(in the rows, 128 means zero)
Each row has a class, written after it.
[112 129 136 140 161 133 139 140 145 118 138 120 148 125 118 126 131 135
 142 110 155 151 120 151 110 124 136 111 139 107 121 120 116 128  66 113
 153 125 131 120 156 137 121 107 137 133 112 140 121 122 108 128 131 117
 149 134 114 144 132 111 169 137 132 142 128 142 146 130 149 133 138 105
  99 120 132 122 138 133 121 124 139 139 125 142 148 124 130 104 143 133
 121 112 132 116 138 121 160 113 138 107 179 130 140 115 125 130 137  97
 130 137 141 125  93 114 129 146  99 157 139 144 129 139 142 111 120 128] => q_634
[143 125 132 161 113 144 133 163 144  96 109 143 136 153 130 105 125 108
 125 140 147 109 164 143 135  91 166 130 154 141 118 148 111 107  87 120
 145 125 132 142 135 134 132  78  98 170 137 122 114  77 146 123 146 141
 152 129 100 115 124 149 137 154 144 142 121 105 172 153 135 145  64 116
 119 115 144 122 166 135 153 116 133  88 134 107 138 139 156 143 129  97
 118 152 138 113  97 142 157 121 137 121 156 138 160 121 155 105 113 107
 131 137 140 150 186 127 127 134 118 130 135 111 106 143 138 111 115 134] => q_849
[142 134 149 133 111 127 125 166 142 122 147 110 102 124  96 108 113 125
 114 123 142  95  97 135 146 124 145 138 158 152 143 128 126 118 114 103
 131 125 131 134 135 144 111  98 108 135 126 134 164 115 109 158 144 141
 150  93 126 126 112 150 127 120 136  81 133 120 153 146 113 137 117 121
  95 119 149 131 159 125 159 129 102 106 119 108 147 100 114 125 153 120
 109 114 138 134  83 141 107 118 127 166 166 121  61 108 153 116 138 115
 113 151 130  94 145 118 135 124 153 100 138 129 144 135 137 135 141 121] => q_849
[119 154 121 152 130 146 117 149 165 123 134 139 143 112 124 136 113 133
 117 110 156 141 123 126 130 134 141 124 163 114 115 137 104  92  43  94
 155 138 116 123 151 135 121 113 111 140 157 144 113  97 104 135 130 123
 181 141  92 125 137 140 156 175  90 129 139 137 129 122 130 143 115  81
  91 121 138 111 176 112 144 130 144 134 139 109 134 118 121 129 134  96
 119 103 140 115 140 153 172 115 131  92 153  99 161  98 139 150 141  90
 125 128 135 139 128 117 127 140  98 153 134 131 135 132 135 146 106 121] => q_634
[138 153 127 129 124 115 113 139 145 123 109 121 137 132 101 111  90 118
 131 126 128  97 109 147 138 101 150 138 142 141 114 134 102 157 108 115
 126 120 115 119 136 130 100 104 124 146 158 123 137 129 113 133 120 148
 134 132 133 136 114 134 137 114 131  97 131 118 161 160 123 148  92 147
 119 136 142 124 144 159 154 134 123  89 124 114 159 110 106 136 161 105
 143 140 123 115  78 136 105 114 113 123 137 153 115 130 131 120 109 114
 135 135 135 110 175 129 122 139 135 111 151 132 111 138 137 110 138 113] => q_849
[132 114 131 139 157 129 117 125 162 110 130 118 132 121  71 126 125 121
 128 113 133 117 112 148 133 147 132 142 162 124 107 118 113 134  70  86
 146 123 124 116 167 135 137  83 118 132 156 132 147 144  82 168 114 146
 141 120  93 139 117 139 171 145 119 137 151 134 171 121 113 131 143 116
 116 151 151 128 155 136 148 139  79 138 114 125 158 126  94 110 140 132
  99 108 124 132 116 127 130 115 142 115 134 129 110 123 138 131 126  99
 105 124 140  66 117  96 109 124 135 112 143 138 147 135 157 159  90 121] => q_634
[100 107 126 141 180 126 102 150 166 108 158 120 147 129  71 136 106 125
 142 113 166 157 113 153 120 139 137 144 172 102 109  92 100 120  43 107
 180 114 129 123 147 134 127  96 115 156 148 150 133 126  94 141 132 132
 182 128 101 121 137 141 177 154 124 160 170 141 156  98  97 143 145  81
  98 145 160 122 179 139 159 139  83 155 118 163 136 125 103 101 151 118
  94  84 147 136 143 140 162 112 134  82 134 124 143 136 151 130 118 106
 121 124 153  93 106  85 101 123 116 134 138 141 137 132 144 159  97 116] => q_634
[143 140 132 148 108 149 119 114 155 134  91 136 137 137 110 138 101 106
  84 135 141  96 121 136 162 113 142 130 154 137 100 151 113 112  90 117
 130 120 114 111 158 146 138 110 107 135 162 142 131  81 121 126 131 145
 140 122 135 141 105 160 133 170 113 106 136 113 162 170 121 171  84 118
 104 123 158 114 170 138 162 122 139  98 131  77 122 122 119 124 109  96
 113 144  97 121  94 162 144 129 172 141 158 128 130 129 133 127 127  94
 125 141 118 120 176 122 144 136 121  93 148 121 137 151 136 145  96 113] => q_634
[126 131 139 121 152 134 117 163 113 115 138 106 126 118 112  92  89 131
 132 109 120 103 109 128 147 115 138 151 135 142 150 141 122 133 130 119
 124 132 128 128 124 139 116  98 115 157 131 117 134 142 120 162 101 137
 160 131 131 138 111 141 137  94 136 103 134 133 138 154 100 134 123 142
 107 122 129 133 153 143 148 142 145 104 114 180 157 103 127 133 151 122
 130 122 133 129  86 128  93 101 118 112 126 135  63 123 133 140 112 126
 140 156 145  90 143 121 108 114 166 125 146 126 123 134 125 120 153 127] => q_849
[141 145 121 155 111 139 132 108 153 142  85 141 165 145 131 148 111 100
 105 153 138 124 139 145 108 111 143 119 130 140  89 151 110 118  73 131
 136 137 114 126 161 129 126  93 113 148 151 150 117  68 121 120 141 134
 130 128 139 134 111 147 136 166 148 112 135 120 176 151 150 155  62 112
 105 120 161 118 139 162 131 108 145 105 135  80 118 142 140 107 108  92
 122 161 138 103 104 140 148 121 160 140 175 151 159 118 125 118 125  90
 131 164 125 140 179 124 152 149 108 118 154 124 133 137 124 111 100 109] => q_849
[114 117 125 149 169 142 107 159 174 104 165 132 142 141  88 126 110 125
 111 103 156 146 121 154 153 154 137 157 184 124 109 117 102 106  46  99
 175 139 123 123 133 128 133  93 106 167 162 165 102 121 119 141 125 132
 178 124  92 130  96 168 154 154 118 142 158 132 151 109  70 156 120  99
  97 144 145 109 201 138 162 133  83 147 125 147 118 108  87 115 142  99
  77  91 154 144 153 129 172 121 119  82 134 110 156 118 169 139 127  94
 112 115 145  96 131  66 105 123 119 122 137 126 150 139 125 171  96 128] => q_634
[135 142 140 138 123 130  98 127 147 149 126 110 148 106  75 143  88 123
 111 117 132  87  65 135 159 119 131 139 115 135  98 122 117 148 116 112
 114 131 119 138 148 135 125 110 132 123 130 132 144 109 102 162  97 141
 142 113 114 155 103 133 137 107 134  48 140 164 152 167 130 149 116 143
  95 137 161 123 143 145 143 104 127 107 124 104 149 104  91 124 155 117
 113 105 128 130  85 148 106 121 123 143 138 136  68 127 152 121 115 115
 121 172 122 126 136 122 108 135 162  88 160 146 154 140 123 135 134 106] => q_849
[145 126 136 146 107 149 125 132 136 121 109 128 151 139 120 131 102 131
 114 137 138 117 126 135 146 112 134 136 126 140  91 139 129 125 126 128
 135 141 112  99 133 112 112 114 121 141 137 153 131  88 126 124 120 140
 149 113 133 124 123 147 140 136 120  97 134 120 169 159 109 136  93 121
 110 123 137 123 160 144 145 122 127 147 138  94 148 119 120 136 146  97
 119 144 131 122  83 137 147 147 105 132 142 136 134 104 137 127 123 112
 124 155 131 126 167 122 150 146 143 118 142 133 128 136 116 117 147 139] => q_849
[147 160 120 138  83 153 111 146 146 142 119 118 147 118 116 138 117 111
 109 140 156  61  79 148 144 106 160 120 142 140 108 146 110 120  62  97
 138 122 135 149 158 144 121  80 101 143 137 153  99  66 112 148 121 151
 159 106 158 136 111 147 128 158 139  93 170 124 167 174 166 173  87 107
  80 117 182 128 155 120 134 109 152  64 125  58 135 132 154 109 132 108
 128 147 128  88  63 161  90 107 176 144 158 126  79 122 151 102 134  98
 128 179 112 102 162 125 160 128 126 113 131 133 144 139 115 112 119 113] => q_849
